(in the rows, 128 means zero)
Each row of numbers belongs to one of the things below and depends on some of the facts about them. Some rows are named. Which thing is each other row?

Facts:
zolur: belongs to class; nipus: is of sort; gigrol: refers to
bape (zolur a) (nipus i)
beskis (zolur a) (nipus g)
besul (zolur a) (nipus f)
biskatrom (zolur e) (nipus g)
brasko (zolur b) (nipus g) (gigrol klofa,beskis,klefligul)
brestek (zolur a) (nipus h)
brugan (zolur a) (nipus h) (gigrol biskatrom,pobal)
bustur (zolur a) (nipus h) (gigrol damer,pludrus,reskon)
damer (zolur a) (nipus h)
daple (zolur c) (nipus h)
deden (zolur b) (nipus h)
diri (zolur a) (nipus i)
drege (zolur d) (nipus g)
dregol (zolur b) (nipus h) (gigrol magatras,pluvok)
drovu (zolur d) (nipus h) (gigrol sekol,nugrum,sugri,fekos,klalubok)
dugrar (zolur d) (nipus g)
fanin (zolur e) (nipus i)
fefir (zolur c) (nipus h) (gigrol sodul,triflu,vudos,platri)
fekos (zolur c) (nipus f)
flebreske (zolur a) (nipus g)
fliflodrus (zolur d) (nipus g) (gigrol damer,nugrum,zagar,flebreske)
floses (zolur c) (nipus f) (gigrol flebreske)
fofe (zolur c) (nipus g) (gigrol platri)
fudek (zolur e) (nipus h) (gigrol biskatrom,vabren,platri)
gabo (zolur b) (nipus f) (gigrol tidi,nibuk)
gedrin (zolur c) (nipus f)
gralum (zolur e) (nipus f)
gresena (zolur c) (nipus h) (gigrol gedrin,vabren,zagar,trule)
grosin (zolur b) (nipus f) (gigrol brestek)
gruplol (zolur c) (nipus g) (gigrol skuzorul)
grusurek (zolur a) (nipus h)
kabrulas (zolur b) (nipus g)
kaples (zolur c) (nipus f)
klalubok (zolur e) (nipus i)
klefligul (zolur a) (nipus i)
kleklal (zolur c) (nipus i) (gigrol trozer,plogrise)
kliflasi (zolur b) (nipus i)
kliful (zolur a) (nipus g) (gigrol rabrol,biskatrom,zutrin)
klofa (zolur a) (nipus f)
koplomim (zolur c) (nipus f) (gigrol deden)
ladrofla (zolur b) (nipus i) (gigrol nugrum,trule,drege)
leber (zolur b) (nipus h) (gigrol zagar,pimudrak,fekos)
likle (zolur a) (nipus g) (gigrol skupla,deden,nuzo)
lini (zolur a) (nipus i) (gigrol stulos,diri)
lubrek (zolur e) (nipus f)
luvis (zolur d) (nipus i)
magatras (zolur e) (nipus h)
meka (zolur e) (nipus f)
mekufon (zolur b) (nipus f) (gigrol gralum,kabrulas,plogrise)
mestustur (zolur a) (nipus g) (gigrol gralum,zudal)
nanim (zolur a) (nipus g) (gigrol roplel)
nenin (zolur a) (nipus f) (gigrol tevom,vabren,trule)
nibuk (zolur b) (nipus f)
nugrum (zolur b) (nipus f)
nuzo (zolur e) (nipus i)
pimudrak (zolur b) (nipus f)
platri (zolur a) (nipus f)
plogrise (zolur b) (nipus f)
pludrus (zolur b) (nipus g)
pluvok (zolur c) (nipus f)
pobal (zolur a) (nipus g)
poplon (zolur a) (nipus h)
rabo (zolur c) (nipus f)
rabrol (zolur b) (nipus g)
reskon (zolur c) (nipus i)
roplel (zolur c) (nipus g)
sabrir (zolur b) (nipus f)
sagimul (zolur a) (nipus f)
salen (zolur d) (nipus h)
sedrite (zolur a) (nipus f)
sekol (zolur a) (nipus g)
skatrol (zolur a) (nipus f) (gigrol tretres,sagimul,stadegra,zutrin)
skovo (zolur a) (nipus g)
skupla (zolur a) (nipus g)
skuzorul (zolur d) (nipus i)
sodul (zolur b) (nipus g)
soni (zolur a) (nipus g) (gigrol sodul,magatras,plogrise,vudos,steplo)
sostik (zolur a) (nipus i) (gigrol meka,grusurek)
stadegra (zolur b) (nipus f)
steplo (zolur d) (nipus f)
stulos (zolur b) (nipus f)
sugri (zolur c) (nipus h)
suske (zolur b) (nipus h) (gigrol kabrulas,salen,brestek)
tevom (zolur e) (nipus f)
tidi (zolur a) (nipus h)
tostis (zolur e) (nipus f)
tretres (zolur b) (nipus f)
triflu (zolur c) (nipus i)
triren (zolur a) (nipus f) (gigrol klalubok,diri)
trozer (zolur c) (nipus i)
trule (zolur d) (nipus g)
tugur (zolur d) (nipus g) (gigrol tostis)
tunestos (zolur b) (nipus g)
vabren (zolur e) (nipus f)
vudos (zolur e) (nipus f)
vudra (zolur d) (nipus f)
vumom (zolur c) (nipus g) (gigrol stadegra)
zagar (zolur a) (nipus f)
zedemu (zolur a) (nipus g) (gigrol trozer,stulos,ziris)
ziredi (zolur b) (nipus g)
ziris (zolur a) (nipus f)
zolel (zolur b) (nipus h) (gigrol triflu,sagimul,gedrin,meka,stulos,sedrite,klalubok,ziredi,kaples,nuzo)
zudal (zolur e) (nipus i)
zutrin (zolur b) (nipus i)

Some rows with their names:
tugur: [113  87 145 124 195 112  72 179 117 161 133 138  97 117 143 140 129 131
 138 120  93 197 110 156 169 158 117  96 161 115 115 151 168 152 175  78
  95 136 146 128 126  85 135 105 145]
pludrus: [100  92 141 101 163 151  54 167 136 151 145 151 118 121 149 148 128 108
 123 148 108 192 113 133 149 159 125 101 151 142 135 127 131 151 158  68
  99 142 150 163 139  83 117 108 135]
fofe: [104 140 149 133 195 118  70 160 138 140 143 144  86 108 137 136 110 138
 141 129 115 169 135 136 174 147 120  99 150 147 141 136 145 143 153  66
  83 125 129 123 105  53 116 106 140]
poplon: [121 121 116 146 180 151  67 202  92 129 135 136 110 130 165 146 117 108
 141 104 121 154 126 145 157 151 123  78 167 116 123 124 166 130 138  59
 113 118 126 145 122 108 137 111 158]
lubrek: [122  98  99 143 180 155  73 193  93 108 167 109 118 145 172 179 121  88
 137  94 129 142 125 160 146 152 114 106 157 121 115 139 177 128 113  49
 133 122 139 173 119  96 157 148 181]
nanim: [108 114 151 141 172 127  74 190 116 142 129 143 109 127 151 146 130 143
 144 129 111 183 137 148 162 148 126  80 154 115 117 124 153 149 172  66
  91 140 135 133 123  83 132  97 133]
drege: [101 105 137  92 188 134  58 157 131 169 144 154  99 108 137 143 114 110
 120 148  97 176 107 135 168 173 112 108 163 150 138 143 138 167 148  88
  97 124 155 149 139  79 107 102 139]
daple: [123 120 116 149 183 147  71 195  90 125 144 142 109 126 168 148 107 108
 141 107 113 163 129 159 156 157 131  81 166 126 123 126 169 137 119  50
 112 122 135 138 122  96 142 123 162]
rabo: [128 121 102 142 186 152  74 189  91 114 158 118 116 128 184 178 102  93
 142  82 126 135 140 151 149 177 127  87 166 115 108 134 185 127 112  57
 119 115 135 159 104  99 143 135 177]
sostik: [113 106 137 153 157 125  72 216 127 140 127 138 116 120 126 164  91 147
 116 118  80 157 114 125 188 140 124 118 163 145 158 124 152 140 170  73
 105 147 129 116  88  78  89  91 120]
meka: [112 106  99 134 179 167  82 181 103 111 169 104 121 129 146 197 111  98
 107 116 127 113 120 131 168 164 109 127 163 149 117 125 171 130  87  54
 127 107 147 172 130 100 141 150 175]
rabrol: [ 74 132 151 121 163 133  69 161 144 143 163 144 105 123 117 137 124 129
 128 143 106 178 116 139 178 152 104 125 154 139 126 127 140 128 160  70
  73 128 126 153 133  80 136 117 147]
sugri: [126 120 111 130 183 156  65 179  97 133 143 143 119 117 167 164  96  86
 115 127 114 143 119 134 166 172 121  87 168 161 142 116 155 144  99  62
 114 114 150 147 128  96 118 115 151]
drovu: [145  77 106 103 211 146  78 190  97 159 135 126  91 125 152 142 111  95
 126 122 110 157 107 154 153 158  91  92 181 149 153 139 191 144 124  82
 136  97 135 140  96  74 114 117 145]
floses: [145 109  99 108 201 161  68 186  91 117 157 120 110 126 186 179  89  74
 139  98 133 135 133 153 138 186 119  83 172 146 134 129 172 138 110  67
 127 108 139 164  97  77 125 120 155]
stadegra: [ 94 126 104 138 172 159  76 188 107 116 166 114 121 138 139 174 104  87
 129 109 118 120 112 144 164 166 105 125 167 127 108 130 179 104 109  69
 114  96 122 185 129 110 148 147 179]
trule: [ 88 112 135  89 181 133  52 149 130 166 149 155 101 102 141 145 105 109
 117 149  97 175 106 134 178 169 113 116 164 149 129 142 139 152 147  86
  93 116 155 149 149  78 109 105 148]
gedrin: [121 136 101 119 188 166  73 180  94 118 163 118 122 118 158 186  80  86
 122 109 130 106 131 129 163 185 119 102 173 155 114 124 167 132  99  70
 117 100 146 165 115 100 127 128 166]
dregol: [125 107 108 135 193 141  80 185 108 125 144 125  94 124 140 124 145 114
 132  99 120 146 113 139 152 117 101 103 143 140 142 151 177 125 139  52
 131 126 119 146 101  89 135 131 169]
salen: [117 112 101 132 199 123  61 176 100 143 145 131 102 105 162 125 131  97
 120  98 106 146 115 139 165 137 118  98 148 116 114 174 169 143 130  68
 129 124 152 145 133 111 133 121 189]
sodul: [ 81 128 138 123 178 132  65 156 144 139 151 135 103 105 117 133 137 129
 118 133 107 159 113 111 170 129 115 119 128 143 128 151 134 142 150  60
  98 135 149 154 136  81 124 120 156]

Name these rows:
No name comes twice in this set of rows, the named rows included.
[115 115 122 127 195 149  82 177 114 115 161 130  89 140 151 143 115 112
 146 116 123 156 118 159 155 138  87 122 162 159 158 128 170 116 124  50
 120 108 104 149 102  61 134 140 165] | fudek
[134 129 115 112 188 170  82 198  93 117 155 116 103 131 168 163  94  88
 150  98 136 118 130 145 141 172 112  93 176 138 141 121 181 117 122  70
 134  89 108 163  82  73 124 125 156] | nenin
[ 96 119 130 152 146 131  54 208 129 140 129 149 131 104 131 173  89 136
 100 121  74 155 108 117 196 148 140 121 159 150 150 125 132 152 154  75
 105 148 152 133 120  95  83  91 130] | diri
[107 126 123 159 160 109  50 201 131 127 133 149 120  98 137 159  92 134
 107 113  78 148 114 115 192 133 140 120 141 151 139 148 126 158 145  68
 103 161 158 123 118  92  86  96 147] | trozer
[125 113 143 142 184 132  86 186 120 149 126 127 101 109 125 147 135 155
 124 130 112 152 133 113 168 140 114  92 155 129 141 135 154 148 164  63
 102 128 146 122  94  71 109  92 125] | zedemu
[113  78 149 131 176 130  84 191 122 142 134 133 104 145 134 142 139 142
 137 129 105 213 120 155 156 143 115  92 151 117 121 138 157 141 174  59
  92 143 136 139 112  81 142 106 127] | brasko
[105 145 105 148 181 147  55 184  99 124 133 136 109 108 171 133 122 104
 131  97 121 134 132 122 158 137 139  80 140 123 122 142 152 136 130  51
 129 129 148 150 131 110 129 108 174] | brestek
[124 127 143 135 190 127  76 185 127 141 132 134  95 113 142 126 140 151
 136 112 115 160 141 121 158 134 129  82 134 120 129 150 148 157 176  54
 107 145 145 124 104  71 121  96 141] | mestustur
[112 129  88 114 198 136  64 178 106 128 170 120 100 100 154 146 111  80
 123  80 118 107 119 132 158 159 117 119 158 122 111 175 183 128 113  80
 136 104 146 167 110 106 133 136 198] | steplo
[127  78 143  85 202 132  68 167 122 170 134 142  90 114 145 141 118 116
 128 139 104 197 113 150 155 165 104 100 173 154 152 143 162 162 163  89
 101 120 146 132 107  55 110  98 127] | fliflodrus
[ 94 139 167 135 177 132  81 180 130 139 139 142  95 131 134 137 114 145
 153 130 112 168 141 143 167 149 102 101 165 137 132 118 160 127 178  73
  84 115 101 133  97  57 124 103 126] | kliful

Now the same things, written a new way:
Known rows:
mestustur: [113  84 155 111  95 130 127 162  87 135  61 153 176 125 110 162 146 148
 185 100 165 125 170 100 111 126 145  98 148 176  85 160 151 149]
pluvok: [130 112  92 106 130 124 120 147  88 125 113  97 138 116  91 113 132 127
 147  82 163 100 160 105 118 116 146 111 143 136  52 143 144 148]
bustur: [122  61 153  61 124 103  98 204  94 144  73 163 189 109  87 140 139 141
 156  68 135 112 178 166  95 155 144 124 200 141  98 163 170 163]
pludrus: [118  99 109  92 102  78  98 147  96 131 103 140 193 107 126 150 146 142
 165  74 183 126 163 104  82 139 124 124 158 138  97 131 116 167]
floses: [124  86  87  78 113 104  97 148  94 140 119 101 161 115 100 155 122 127
 145  75 143 104 165 136 136 151 148 116 171 125  84 129 167 166]
trule: [136 125 119  90 134  83 111 155  90 130 120 128 170  81 120 151 115 165
 162  73 185 109 163 105  80 150 137  96 149 142  97 110 110 173]
meka: [131 114 117 100 139 114 103 164 122 123 115  94 136  87 112 108 117 135
 147 114 150  97 173 135 119 150 134 122 140 126  53 114 130 133]
zolel: [121  55 147  71 118 112  90 211  96 141  65 137 172  79 104 120 149 160
 147  76 138 124 214 169 118 119 154 117 205 168  56 122 170 129]
nuzo: [131 121 130 106 118 101 105 145 120 104  99  94 163  86 146 157 126 170
 177 119 183 105 167  97 105 149 127  97 134 142  74 108 114 147]
tugur: [123  99  94  97 119  78 124 148  96 145  92 116 156  96 114 163 138 160
 178  72 171 114 164 128 119 123 133  93 142 175  82 114 144 157]
tretres: [121  80 100  99 138 122  98 149 119 117 117 106 143  87 128  93  88 128
 153  97 147 115 189 124 127 109 127 132 141 129  52 130 115 132]
skupla: [127  94 158  96 112 112  95 167 112  98  69 145 187 113 149 144 115 164
 180 117 178 105 175 124  88 138 123 113 144 136  78 136 117 141]
zagar: [123  90 139  74 136 128  90 153 121 122 122 142 167 121 108 115  93 129
 141 109 150 109 162 108 100 158 129 133 153 116  97 158 123 170]
dugrar: [130 112 100 104 127  77 122 150  92 137  97 117 158  92 112 154 137 161
 176  73 177 112 163 116 105 125 133  97 142 171  83 114 126 156]
koplomim: [129  87  92  89 118 109  97 152 107 128 110  91 147 110 114 145 121 131
 160  87 141  99 177 157 141 120 139 113 158 130  54 121 167 138]
deden: [127  59 134  66 131  87  96 202 107 128  63 139 162  82  91  84 142 161
 146  92 165 100 199 170  77 113 126 129 188 130  57 122 114 137]
stadegra: [122  86  95 104 138 121 101 151 123 112 114 104 144  87 126  93  97 129
 153  99 153 115 183 119 117 113 123 138 142 127  53 129 114 131]
gabo: [111  57  87  95 125  95 109 145 114 139  99 102 147 121 104 147 131 126
 162  81 127 130 174 135 142 114 131 135 149 139  61 144 152 135]
daple: [136  54  96  66 126  84 113 196  95 133  74 141 150  92  87  95 142 149
 156  69 172  98 176 170  79 113 141 107 184 155  61 134 152 161]
bape: [111 110 146 110 100 128 111 147 114 114  82 141 186 133 148 165 111 138
 179 107 171 119 167  97 128 138 120 117 140 163  95 152 125 159]
biskatrom: [138 111 133 101 138 111 125 147  96 117 122 146 154  81 126 127  89 165
 174  72 185 106 164  99  82 121 129 107 142 175  88 120 107 151]

Rows to name:
No name comes twice in this set of rows, the named rows included.
[118  73 158 100  97 124  93 171 103 118  70 142 190 116 149 155 125 161
 178 113 160 116 189 130 129 133 143 103 163 165  74 129 154 138] | likle
[121  81 127  98 131 113 109 146  93 107 113 143 175  84 141 115 106 148
 176  73 182 124 181 100  89 104 127 124 146 176  82 124 112 139] | rabrol
[135 120 134 114 109 127 101 145  94  95 119  96 173  98 151 152 124 153
 173  97 189 103 170  97  97 118 145  84 142 153  69 114 124 160] | triflu
[115 110 125 103 103 107 119 146 127 104  79 143 180 132 149 163 108 137
 179 109 180 116 163 105 117 133 113 123 138 157  92 149 117 159] | klefligul
[139  56 144  77 128 129 106 205  86 139  91 144 151  78  91 115 142 155
 145  70 163 100 202 157  93 106 157  90 203 178  51 136 173 141] | fefir
[124  81 151  99 133 131 112 149  98 105 114 155 183 105 142 141  87 147
 179  82 182 114 170 105  89 120 124 116 141 176  90 149 113 152] | pobal
[116  65 107  86 134 117 120 151 131 117  95 135 152 128  99 122  92 126
 174 113 131 106 161 153 123 141 113 129 141 124  63 162 127 141] | klofa
[143  63 139  88 135 111 126 203  88 140  74 149 136  79  85  94 151 166
 141  75 169  99 170 137  70 126 142 107 167 157  59 139 117 150] | magatras
[137  89 109  94 114 105 102 150  93 113 109 115 176  89 148 148 109 153
 176  69 179 101 178 124 118 104 143  92 156 175  64 114 136 146] | vumom
[140  61 118  60 130  89  93 199  90 134  95 138 176  83  82  89 148 155
 139  70 180  98 175 170  72 147 149 104 197 127  84 120 144 172] | sugri
[122 108 148 100 103 105  94 159  97 112  86 109 184  85 150 122 146 167
 171 109 181 118 187 110  88 120 133 109 165 139  77 114 109 141] | ziredi
[127  89 152 106 135 131 109 154 109 109 122 142 147 114 102  95  86 131
 150 114 152 109 169 100 105 138 132 131 144 128  63 163 116 138] | platri
[138 116 108  87 130 122  94 157 101 110 117  95 148  90 111 102 104 129
 142  92 169  95 170 124 111 141 144 119 159 127  60 121 135 158] | gedrin
[117  69 115  95 132 122 109 158 119 130 102 137 155 129  99 143 100 126
 166 108 131 111 166 132 125 145 126 131 139 129  63 159 149 144] | besul

The same things again, as new rows of numbers:
Named rows:
leber: [171 131 138 108 144  71 156 115  99 101 176 103 111 128 111 117  82 150
 169 163 136 132 172 108  76 156]
dugrar: [146 149 116 104 119 115 145 123 120 146 144 120 113 174 130 129 123 154
 131 151 127  87 150 158  81 105]
fudek: [173 135 144 113 136  71 143 109  88 104 160 119 114 129 111 118  90 150
 173 160 136 118 181 114  80 149]
fofe: [148 146 130 119 116 118 133 139 130 149 127 113 119 170 111 129 130 166
 147 151 132  93 152 165  77 117]
magatras: [172 128 164 106 119  84 169 104  69  90 162 115 118 128 165  97 104 160
 151 156 121  98 158  94  72 139]
skuzorul: [142 136 143  96 140  69 160 131  80  82 116 136  97 131 169 133 107 179
 164 163 121 103 104 113 121 137]
fanin: [150 144 140  98 119  87 151 113 105  75 129 134 112 159 127 125 100 204
 169 163 115 117 133 124  99 140]
platri: [150 135 144 107 113  97 160 123 106 109 145 120 118 169 163 104 127 193
 133 156 109  75 131 135  73 116]
vabren: [148 140 124 105 114 110 157 119 109 111 152 128 109 162 142 119 104 177
 146 155 119 104 137 147  93 120]
triflu: [153 139 151 105 107  91 162 125  94  78 127 142 110 158 144 132 111 217
 173 160 125 116 112 141 100 128]
likle: [150 144 114 116 121 105 125 130 130 155 135 120 115 182 106 121 117 147
 134 153 124  87 143 166  80 120]
tretres: [148 142 118 115 116 108 153 120 104 109 153 120 113 175 134 110  99 171
 144 151 113 109 108 153  96 127]
nenin: [151 143 122 111 125  90 142 127 126 119 138 120 113 174 112 126 112 176
 152 161 122 102 148 142  74 123]
diri: [152 140 139  98 111  79 161 117  92  77 130 145 108 164 146 128 105 209
 164 163 115 112 110 138  97 129]
lini: [154 141 143 106 127  69 143 115 118  85 126 136 110 162 110 131 104 207
 178 166 118 113 140 124  89 139]
zudal: [150 142 142  86 119 113 163 104  86  68 110 133 115 168 143 120 115 183
 165 161 118 123 117 114  98 141]
kliful: [150 148 118 118 121  98 130 128 130 156 136 116 117 187 115 122 119 152
 140 153 122  89 151 171  73 120]
stadegra: [147 139 120 119 116 106 155 118 106 109 154 122 112 169 137 110 102 170
 134 151 111 107 109 155  98 130]
nuzo: [150 139 140 107 115  89 162 115  95  74 139 140 106 164 135 117  99 201
 168 161 114 115 115 137 104 137]
gabo: [155 150 121 106 104 125 152 102 138 108 163 118 126 213  72 107  98 196
 152 155 117 124 161 155  64 128]
lubrek: [148 143 125 104 119 111 152 119 110 116 139 123 114 167 130 117 104 171
 147 155 121 106 137 142  89 120]

Name these rows:
No name comes twice in this set of rows, the named rows included.
[170 137 137 116 123  74 157 108  72  91 176 120 109 127 138 106  83 142
 156 153 128 124 135 135  92 145] | deden
[182 147 134  96  89  92 175  98  80  85 185 141 121 173 113 118  99 190
 167 154 131 125 162 148  57 117] | tidi

